Where the symbols take the nodes:
z424: a>z982, m>z648, e>z659, o>z551, s>z310, x>z707, g>z14, v>z721
z290: a>z361, m>z625, e>z107, o>z309, s>z871, x>z948, g>z354, v>z178
z361: a>z290, m>none, e>none, o>none, s>none, x>z597, g>z186, v>none
z518: a>z535, m>z743, e>z876, o>z721, s>z889, x>z429, g>z493, v>z551
z178: a>none, m>none, e>none, o>none, s>none, x>z537, g>z740, v>z290
z882: a>none, m>z740, e>none, o>none, s>none, x>z179, g>none, v>z56
z721: a>none, m>none, e>z373, o>z518, s>none, x>none, g>none, v>z424
z310: a>none, m>none, e>z452, o>z315, s>z424, x>none, g>none, v>none
z315: a>z738, m>z189, e>z847, o>z310, s>z551, x>z356, g>z215, v>z889
z597: a>z948, m>z893, e>z477, o>z89, s>z193, x>z361, g>z68, v>z313
z847: a>z279, m>z629, e>z315, o>z452, s>z435, x>z79, g>z598, v>z329
z419: a>none, m>z613, e>none, o>z401, s>none, x>none, g>z919, v>none
z253: a>z811, m>z483, e>z707, o>z354, s>z451, x>z659, g>z309, v>z295
z864: a>z479, m>z68, e>z538, o>z344, s>z69, x>z927, g>z893, v>z425
z958: a>z551, m>z538, e>z68, o>z982, s>z738, x>z589, g>z477, v>z535
z179: a>z425, m>z876, e>z743, o>z945, s>z131, x>z882, g>z507, v>z479
z214: a>none, m>none, e>none, o>none, s>z740, x>z329, g>none, v>z79
z578: a>none, m>none, e>none, o>z537, s>none, x>none, g>z373, v>z613
z477: a>z22, m>none, e>z597, o>none, s>none, x>none, g>z958, v>none
z279: a>z847, m>z69, e>z738, o>z96, s>z68, x>z961, g>z193, v>z984
z927: a>z56, m>z186, e>none, o>none, s>none, x>z864, g>none, v>none
z707: a>none, m>none, e>z253, o>z654, s>none, x>z424, g>none, v>none
z121: a>none, m>z452, e>none, o>z629, s>z919, x>none, g>none, v>none
z329: a>z984, m>z131, e>z889, o>z674, s>z876, x>z214, g>z855, v>z847
z107: a>none, m>none, e>z290, o>none, s>none, x>z22, g>z654, v>none
z79: a>z961, m>z821, e>z356, o>z451, s>z354, x>z847, g>z871, v>z214
z598: a>z193, m>z880, e>z215, o>z917, s>z948, x>z871, g>z847, v>z855
z512: a>z740, m>none, e>none, o>none, s>none, x>z939, g>none, v>z186
z961: a>z79, m>none, e>none, o>none, s>z186, x>z279, g>none, v>none
z356: a>none, m>none, e>z79, o>none, s>z654, x>z315, g>none, v>none
z984: a>z329, m>none, e>none, o>none, s>z939, x>none, g>none, v>z279
z493: a>none, m>none, e>z537, o>none, s>none, x>none, g>z518, v>z22
z323: a>none, m>z22, e>z401, o>none, s>none, x>none, g>z557, v>none
z821: a>none, m>z79, e>none, o>none, s>z56, x>z629, g>none, v>none
z537: a>z313, m>z507, e>z493, o>z578, s>z855, x>z178, g>z876, v>z948
z945: a>none, m>z373, e>none, o>z179, s>none, x>none, g>none, v>z919
z557: a>z538, m>z551, e>z479, o>z648, s>z189, x>z694, g>z323, v>z743
z535: a>z518, m>none, e>z939, o>none, s>none, x>none, g>none, v>z958
z674: a>none, m>none, e>none, o>z329, s>z373, x>none, g>none, v>z452
z313: a>z537, m>none, e>none, o>none, s>none, x>none, g>z939, v>z597
z186: a>z354, m>z927, e>z589, o>z811, s>z961, x>z68, g>z361, v>z512
z871: a>none, m>none, e>none, o>none, s>z290, x>z598, g>z79, v>none
z189: a>none, m>z315, e>z629, o>none, s>z557, x>none, g>none, v>none
z613: a>z89, m>z419, e>z14, o>z948, s>z917, x>z309, g>z659, v>z578
z451: a>none, m>none, e>none, o>z79, s>z253, x>z452, g>none, v>none
z948: a>z597, m>z401, e>z22, o>z613, s>z598, x>z290, g>z435, v>z537
z880: a>none, m>z598, e>none, o>none, s>z401, x>none, g>z629, v>none
z740: a>z512, m>z882, e>z429, o>z295, s>z214, x>z876, g>z178, v>z354
z479: a>z864, m>z435, e>z557, o>z919, s>z629, x>z56, g>z401, v>z179
z56: a>z927, m>z354, e>z694, o>z483, s>z821, x>z479, g>z625, v>z882
z743: a>none, m>z518, e>z179, o>none, s>none, x>none, g>none, v>z557
z649: a>z659, m>z344, e>z982, o>z68, s>z96, x>z811, g>z89, v>z698
z295: a>none, m>none, e>none, o>z740, s>none, x>z373, g>none, v>z253
z876: a>z939, m>z179, e>z518, o>z373, s>z329, x>z740, g>z537, v>z435
z309: a>none, m>none, e>none, o>z290, s>none, x>z613, g>z253, v>none
z131: a>none, m>z329, e>none, o>none, s>z179, x>none, g>none, v>z629
z89: a>z613, m>none, e>none, o>z597, s>none, x>none, g>z649, v>none
z698: a>z373, m>none, e>none, o>z939, s>none, x>none, g>none, v>z649
z625: a>none, m>z290, e>none, o>none, s>none, x>z401, g>z56, v>none
z551: a>z958, m>z557, e>z435, o>z424, s>z315, x>z654, g>z22, v>z518
z648: a>none, m>z424, e>z919, o>z557, s>none, x>none, g>none, v>none
z69: a>z629, m>z279, e>none, o>none, s>z864, x>none, g>none, v>none
z344: a>z919, m>z649, e>none, o>z864, s>none, x>none, g>none, v>none
z659: a>z649, m>z919, e>z424, o>z435, s>z452, x>z253, g>z613, v>z373
z738: a>z315, m>none, e>z279, o>none, s>z958, x>none, g>none, v>none
z893: a>z401, m>z597, e>none, o>none, s>none, x>none, g>z864, v>none
z193: a>z598, m>none, e>none, o>none, s>z597, x>none, g>z279, v>none
z982: a>z424, m>none, e>z649, o>z958, s>none, x>none, g>none, v>none
z919: a>z344, m>z659, e>z648, o>z479, s>z121, x>z483, g>z419, v>z945
z889: a>none, m>none, e>z329, o>none, s>z518, x>none, g>none, v>z315
z483: a>none, m>z253, e>none, o>z56, s>none, x>z919, g>none, v>none
z429: a>none, m>none, e>z740, o>none, s>none, x>z518, g>none, v>z654
z629: a>z69, m>z847, e>z189, o>z121, s>z479, x>z821, g>z880, v>z131
z538: a>z557, m>z958, e>z864, o>none, s>none, x>none, g>none, v>none
z14: a>none, m>none, e>z613, o>z22, s>none, x>none, g>z424, v>none
z96: a>z452, m>none, e>none, o>z279, s>z649, x>none, g>none, v>none
z589: a>z654, m>none, e>z186, o>none, s>none, x>z958, g>none, v>none
z939: a>z876, m>z425, e>z535, o>z698, s>z984, x>z512, g>z313, v>z68
z694: a>none, m>z654, e>z56, o>none, s>none, x>z557, g>none, v>none
z452: a>z96, m>z121, e>z310, o>z847, s>z659, x>z451, g>z917, v>z674
z22: a>z477, m>z323, e>z948, o>z14, s>z215, x>z107, g>z551, v>z493
z855: a>none, m>none, e>none, o>none, s>z537, x>none, g>z329, v>z598
z507: a>none, m>z537, e>none, o>none, s>none, x>none, g>z179, v>z401
z401: a>z893, m>z948, e>z323, o>z419, s>z880, x>z625, g>z479, v>z507
z425: a>z179, m>z939, e>none, o>none, s>none, x>none, g>none, v>z864
z811: a>z253, m>none, e>none, o>z186, s>none, x>z649, g>none, v>none
z435: a>z68, m>z479, e>z551, o>z659, s>z847, x>z354, g>z948, v>z876
z215: a>none, m>none, e>z598, o>none, s>z22, x>none, g>z315, v>none
z68: a>z435, m>z864, e>z958, o>z649, s>z279, x>z186, g>z597, v>z939
z373: a>z698, m>z945, e>z721, o>z876, s>z674, x>z295, g>z578, v>z659
z354: a>z186, m>z56, e>z654, o>z253, s>z79, x>z435, g>z290, v>z740
z917: a>none, m>none, e>none, o>z598, s>z613, x>none, g>z452, v>none
z654: a>z589, m>z694, e>z354, o>z707, s>z356, x>z551, g>z107, v>z429

The rows follow the links: the fewer symbols apart two nodes are, the more alike their rows tend to be.

Each row is also shifted at random along 4 hidden directions that mean nothing.

Some nodes, each with a row of numbers:
z659: (-203, 38, 23, 41, -5, -8, -19, 14, 89, -9, 26, 51, 24, -2, -22, -45, -9, -88, -61, 116, 90, -213, 10, -24, -47, -24, 6, -16, 18, 36, -87, 2, 12, -18, 3, -46, 46, 17, 21, -68, -4, 6, -106, 79)
z738: (-2, 81, 123, 23, 11, 86, -49, -46, -82, 51, 77, 0, 139, 189, -38, 103, -32, 109, 69, 48, -117, 98, 63, 99, 44, 41, -5, 49, 48, -27, -46, 148, -17, 53, 139, 7, -69, 15, 45, -11, 209, -121, -225, 36)
z178: (-184, 2, -53, 25, 31, -27, -8, -1, 48, -32, -2, -13, -44, -88, 26, 46, 12, -74, 56, 44, 87, 31, 13, 57, -8, -10, -44, -10, -110, 49, -91, -31, -94, -22, 15, 35, 34, 31, 12, 16, 83, 34, -96, -97)
z279: (309, -1, 59, 69, 0, -10, -18, -11, -39, -18, 19, 10, -20, 66, 10, 60, 64, 80, 6, -45, -124, 105, 8, 85, -35, 110, 71, -14, 110, -47, -27, 79, -25, 41, 74, 9, -100, 23, -29, 11, 20, -96, -84, 114)
z537: (-42, -21, -23, 59, 7, -41, -33, 37, -7, -65, -26, -31, -99, -65, 82, 85, 75, -36, 10, -10, -11, 97, -2, 32, 25, -4, -30, -54, -67, -46, -4, 24, -37, -30, 17, -28, 60, 5, 0, 0, 112, 55, -7, -85)
z538: (-6, -24, -95, -98, 116, 59, 73, -63, -29, -21, 18, 24, 105, 24, -28, -1, -87, 11, -76, 1, 22, -34, 36, 54, -21, 14, -19, 81, 52, 22, -57, -46, 12, -47, 38, -15, 41, 74, 24, -21, -114, -26, -89, 54)
z512: (-269, -33, 1, 18, 86, -9, 103, -17, 115, -16, -26, -49, 4, -32, -52, 24, -39, -24, 18, 28, 8, -15, 49, 26, -18, 93, -18, 56, -119, 26, -22, -31, 40, -47, 38, 34, -25, 14, 41, 60, 40, -31, 48, -67)
z589: (15, -22, 61, 67, 48, 64, -10, 3, -70, 11, 40, -97, 95, 148, -106, 0, -83, 84, 16, 10, -147, 91, 81, 62, 0, 31, -23, 115, 30, -39, 21, 133, -61, 56, 22, 0, -25, -4, 150, -74, 231, -56, -11, 40)
z740: (56, -63, 13, 40, -12, -22, 9, 7, 45, -59, -19, -111, -120, -54, 37, 9, 51, -42, -29, -95, -21, 45, 9, 30, 6, 44, -38, 22, -46, -5, 12, -57, -32, 17, -92, 3, -56, 17, 21, 42, -47, 57, 101, -99)
z811: (-106, 58, -68, 10, -10, -156, 82, -66, 102, -40, -12, 26, 80, -67, -129, -47, -21, -53, -9, 76, 0, -129, 17, -25, -55, -14, 3, 8, 39, 45, 30, -21, -85, 59, 70, 108, 29, 73, 11, -22, 48, -100, -29, 186)
z613: (-127, 43, -86, -31, -18, -69, 16, 35, 73, -47, -70, 104, -21, -128, 52, -33, 52, -28, -34, 58, 70, -105, -40, -133, -39, -116, 44, -68, 33, 27, 118, -59, -58, -40, -43, -29, 100, -28, 0, -69, -57, 54, 154, 57)
z982: (30, 46, 88, -22, 8, -33, 30, -32, -68, -32, -7, -34, 98, 81, -74, -47, -13, 59, -48, 4, -116, -16, 32, -75, 18, -8, -5, 48, 26, -60, 188, 24, 39, 29, 21, -2, 10, -15, 73, -77, 88, -12, 190, 140)
z419: (-95, -63, 17, 20, 37, 182, -55, 73, -38, 21, -2, 7, -10, -4, 139, -121, -58, 38, -15, -15, 78, -97, -52, 49, -76, -49, 69, -22, -46, -43, -41, 17, 129, -72, -81, -36, 48, -116, 31, -50, 12, 33, 41, 2)
z477: (235, -105, -7, -23, 106, 190, 6, -4, -41, -53, 0, -5, 65, 70, 47, -42, 1, 62, 25, -15, -50, 87, 39, 23, -39, 6, 66, 85, 9, -54, 34, -22, 89, -52, -30, -22, 101, -45, 58, -57, 36, 11, 82, -27)
z401: (-173, -59, -29, 49, 55, 195, -89, 98, -46, 8, 20, 14, -22, 7, 142, -82, -93, 45, 47, -46, 28, 11, -32, 58, -37, -54, 48, 4, -30, -4, -114, 138, 38, -107, -37, -49, 5, -110, 108, -33, 76, 16, -60, -48)
z654: (-32, 12, -76, -62, -33, -14, 35, -33, 39, -11, 11, -3, 56, -30, -77, -48, -36, -59, -4, -1, 39, 25, 49, -50, 19, -28, -62, 125, 91, 62, 18, -45, -120, 43, -32, -20, 64, 41, 14, -27, -119, -1, -16, -11)
z864: (-45, -5, -37, 31, 51, -47, 52, -25, -33, -24, 24, -10, 30, -26, -40, -3, -120, 58, -84, -2, -40, 49, 3, 13, 2, 44, -8, -40, 84, -35, -30, 101, -51, -64, 61, 0, -54, 47, 61, -9, -10, -88, 8, 106)
z882: (-22, -11, 64, 87, -3, 0, -47, 12, -78, 7, -11, -115, -57, 43, -3, 19, -44, 9, 3, -71, 11, 92, -39, 119, 11, 35, -121, -26, -106, -41, -77, 61, -18, 72, 22, -3, -67, 12, 34, 19, 115, 11, -78, -82)
z323: (4, -12, -96, -108, 42, 88, -3, 57, -86, 5, 28, 16, 57, 2, 31, -13, -76, -20, 7, 0, 70, 46, -9, -40, 56, -85, 8, 13, 28, -4, 28, 12, -19, -60, -15, -8, 83, -33, 24, -6, -41, 46, 40, 10)
z451: (-57, 2, 60, 56, -60, 68, -103, 1, 68, 130, 23, 38, -5, 69, -33, -64, 62, 26, 34, -13, -37, -80, 1, -3, -123, 88, 72, 29, -41, 52, -11, -43, 83, 49, -77, 4, -60, -131, 11, 50, -18, 17, 11, -37)
z329: (-160, 59, 10, -47, -70, -133, 26, -20, 74, 45, -59, 17, -70, -76, -26, 114, 33, -9, 16, 16, -8, -6, 0, -101, 103, 83, 9, -28, -58, 19, 78, -58, 8, -12, 1, -12, -57, -11, -105, 79, -71, 95, 141, -68)
z179: (-143, -80, 2, -24, 41, 8, 12, 44, -9, -13, -20, -53, -105, -55, 58, -14, -18, 11, -80, -89, 44, 18, -9, 27, -17, 41, -55, 0, -88, -8, -78, -61, 100, -39, -22, -52, -14, 61, -36, 31, -131, 89, 32, -130)
z889: (32, -20, 125, 18, -41, 132, -85, -5, -72, 62, 2, -42, -26, 122, 53, 67, 73, 78, 38, -72, -83, 92, 43, 51, 34, 74, -21, 63, -103, -24, 9, -9, 127, 26, -31, -65, -20, -44, -21, 40, 16, 65, 6, -156)
z429: (-25, 4, 67, -5, -45, -92, 6, -4, -38, -8, 6, -115, -33, 13, -104, 57, 15, -35, 42, -19, -49, 72, -7, -93, 89, -9, -103, 43, -66, -10, 154, -6, -57, 120, -27, 35, 0, 24, 27, 34, 70, 82, 163, -73)
z69: (232, -60, -37, 2, 27, 46, 25, -51, -26, 27, -21, 51, 25, 25, 32, 7, -19, 63, -35, -46, -20, 29, -15, 104, -44, 64, 47, -37, 50, -40, -87, -17, 58, -32, 43, 24, -78, -7, -96, 69, -83, -99, -143, 74)
z373: (-362, 90, 211, 84, -61, -125, -54, 52, -29, 22, -5, -100, -47, 46, -54, 60, 17, 12, -28, 43, -116, -7, 18, -65, 88, 26, -64, -63, -120, -58, 126, 192, -14, 33, 20, -11, -46, -60, 93, -55, 211, 60, 125, -12)
z344: (-118, 0, 23, 2, 91, 9, 72, 15, 6, 30, -10, -19, 43, 9, -13, -102, -82, 56, -63, -9, 3, -125, -49, -7, -68, 21, 40, -34, -14, -21, 57, 8, 125, -62, -12, 1, 0, -65, 56, -25, -18, -20, 154, 82)
z354: (133, 24, -93, 22, -43, -66, -14, -10, 109, 5, 49, -4, -16, -111, -77, -21, -32, -126, 13, 34, 102, -22, 3, 1, -27, -39, -46, 61, 88, 59, -95, 37, -148, 57, -22, 33, -20, 102, 44, 7, -60, -48, -179, 61)

From each start, follow one symbol. Which node do you reach?
Answer with the node's name.
new walk
(-159, 9, -9, 44, -35, -30, -48, -10, 69, -6, 1, 27, -30, -57, -36, -91, 22, -50, -29, 33, 32, -105, 21, 18, -110, -69, 4, 29, 41, 78, -47, 9, -57, 76, -32, -15, 6, -13, 23, -81, 0, -17, -58, 63)
a	z811
new walk
(21, -32, 85, 15, 15, 89, -1, 2, 51, 19, -31, 44, 43, 94, 14, -53, 61, 111, -12, 24, -82, -103, 10, 13, -72, 75, 128, 9, -24, -44, 46, -41, 163, -19, -45, 35, -35, -101, -42, 22, -33, -22, 75, 30)
s	z649
new walk
(-44, 54, 89, 81, 19, -43, -15, -23, -6, -27, 8, -111, -50, 1, 5, 63, 17, -80, -22, -18, -84, 25, 13, 20, 64, 28, -98, -19, -70, -65, -61, 124, -1, 24, 54, -64, -28, 90, 19, 10, 150, -16, -59, -42)
v	z435
new walk
(-74, 7, -32, -45, -16, 12, -14, 32, -5, 12, 13, -7, 54, 3, -54, 21, -85, -12, 90, 91, 43, 57, 43, -77, 46, -96, -51, 68, 9, 62, 110, 64, -118, 26, -8, 10, 54, -38, 98, -20, 112, 48, 64, -55)
x	z22
new walk
(-2, -11, -7, 61, -15, 55, -70, 30, 43, -14, -6, 23, -10, -5, 39, -87, 27, -38, -5, 52, 80, -66, 21, 26, -133, -75, 40, -3, 1, 68, -63, -15, -16, 32, -47, 38, 88, -69, 47, -69, 66, 20, -42, 6)
o	z290
new walk
(62, 58, -45, -156, -76, -40, 20, 4, -75, 125, -34, 57, 35, 20, -65, 36, -46, 4, -30, -16, -4, -15, -10, -156, 94, -25, 15, -30, 43, 21, 140, -49, -14, 21, -4, 20, -54, 12, -67, 92, -114, 53, 125, 7)
s	z557
new walk
(-216, -39, -4, 36, 95, 10, 39, -39, 43, -57, -25, -11, 1, -25, 40, 82, -1, 11, 34, 51, -21, 56, 49, 77, 15, 52, -29, -41, -106, -24, -26, 39, -20, -83, 94, 30, 41, 26, 44, -8, 134, -20, -66, -6)
g	z939
new walk
(175, -132, -33, 30, 85, 97, 33, -19, 62, -80, 32, -53, -7, 0, 12, -85, -8, 26, -10, -64, -7, 35, 59, 136, -105, 84, 60, 85, 81, 6, -66, -59, 12, -11, -62, 12, -35, 21, -1, -13, -122, -50, -44, -4)
m	z927
new walk
(-18, 26, -64, -41, -7, 77, -45, -24, 119, 88, 15, 133, 18, -23, 37, 50, -4, -36, 40, 58, 94, -56, 43, 8, -48, 52, 46, -2, 31, 74, -171, -38, -11, -60, 23, -32, -34, 14, -104, 68, -145, -30, -241, -1)
x	z79
new walk
(-56, -81, 16, 0, 95, 79, 54, -86, 72, -30, -11, 46, -14, 75, 74, 60, 58, 14, 32, -24, 26, -16, 49, 128, -55, 109, 37, 14, -45, 22, -127, -92, 127, -28, 18, 42, -29, 8, -110, 82, -88, -43, -159, -78)
v	z279
new walk
(-83, 81, -158, -88, 37, -62, 54, -70, 4, -89, 17, 5, 28, -76, 27, 95, 16, -78, 33, 87, 121, 27, 6, -10, 68, -112, -125, -13, -4, 9, -62, -77, -89, -3, 94, -37, 161, 126, -92, -23, -15, 36, -148, -14)
e	z537
new walk
(281, -21, 22, 14, -22, -64, 8, 95, -91, 28, -34, -48, -51, -51, -13, -87, -99, -21, -73, -87, 21, -23, -104, -79, 76, -13, -18, -35, 12, -36, 80, 80, -11, -8, -69, 5, -85, 37, 86, 33, -83, 62, 140, 38)
m	z435
new walk
(85, 52, 7, -39, -85, -6, -49, 18, 35, 43, -12, 102, 2, -4, 48, -17, 48, 10, 23, 31, 21, -91, -67, -58, -39, -38, 97, -80, 0, 19, 108, -27, 3, -10, -16, 9, 10, -68, -99, 23, 14, 50, 49, 38)
s	z613
new walk
(-17, 43, 127, 86, -28, 41, -78, 10, -70, 31, 18, -27, -56, 78, 80, 107, 84, 25, 86, 9, -54, 98, 1, 87, 40, 31, -14, -54, -84, -22, -63, 114, -17, -7, 90, -24, -61, -42, 20, 21, 245, -36, -145, -82)
s	z537
new walk
(28, -27, -41, 30, 82, 146, -39, 79, 71, -1, 13, 21, 8, -60, 129, -23, -29, 4, 2, 14, 83, -16, -1, 9, -59, -52, 60, 16, -23, 24, -57, 68, 10, -77, -40, -70, 67, -61, 79, -31, 38, 28, -43, -57)
g	z435
new walk
(-200, 51, 87, 92, -41, -103, -19, -6, -92, 29, 26, -55, -28, -8, -38, 7, -2, -55, -43, 5, -5, -56, -20, 33, 15, -36, -114, -107, -64, -17, 6, 106, 20, 68, 68, 36, -44, 23, 22, -19, 148, -21, -60, 39)
o	z179
new walk
(78, -49, 124, 77, 8, -103, 32, -38, -37, -70, -64, -113, -43, 37, -19, 0, 79, 21, -68, -37, -96, 2, -11, 37, 8, 46, -19, -37, -72, -76, 88, -47, 78, 48, -19, 41, -6, 26, 34, -7, 99, -21, 155, 46)
v	z649
new walk
(-40, -43, 33, 52, -28, 74, -49, 89, -7, 70, 14, -48, -40, -2, -49, -96, -114, 37, -63, -82, 4, -3, -10, -10, -19, 22, -8, 5, 24, 27, -19, 70, -17, -4, -93, 4, -90, -71, 126, 31, -54, 26, 92, -45)
x	z479
new walk
(123, 21, -82, 9, -14, -24, -39, 37, 28, -31, 9, -20, -68, -84, 37, -18, 9, 5, 48, 6, 46, 51, -29, 14, -42, -66, 23, -13, 61, 30, 20, 12, -206, -23, -43, 28, 14, -14, 32, -62, 18, 22, 2, -16)
e	z107
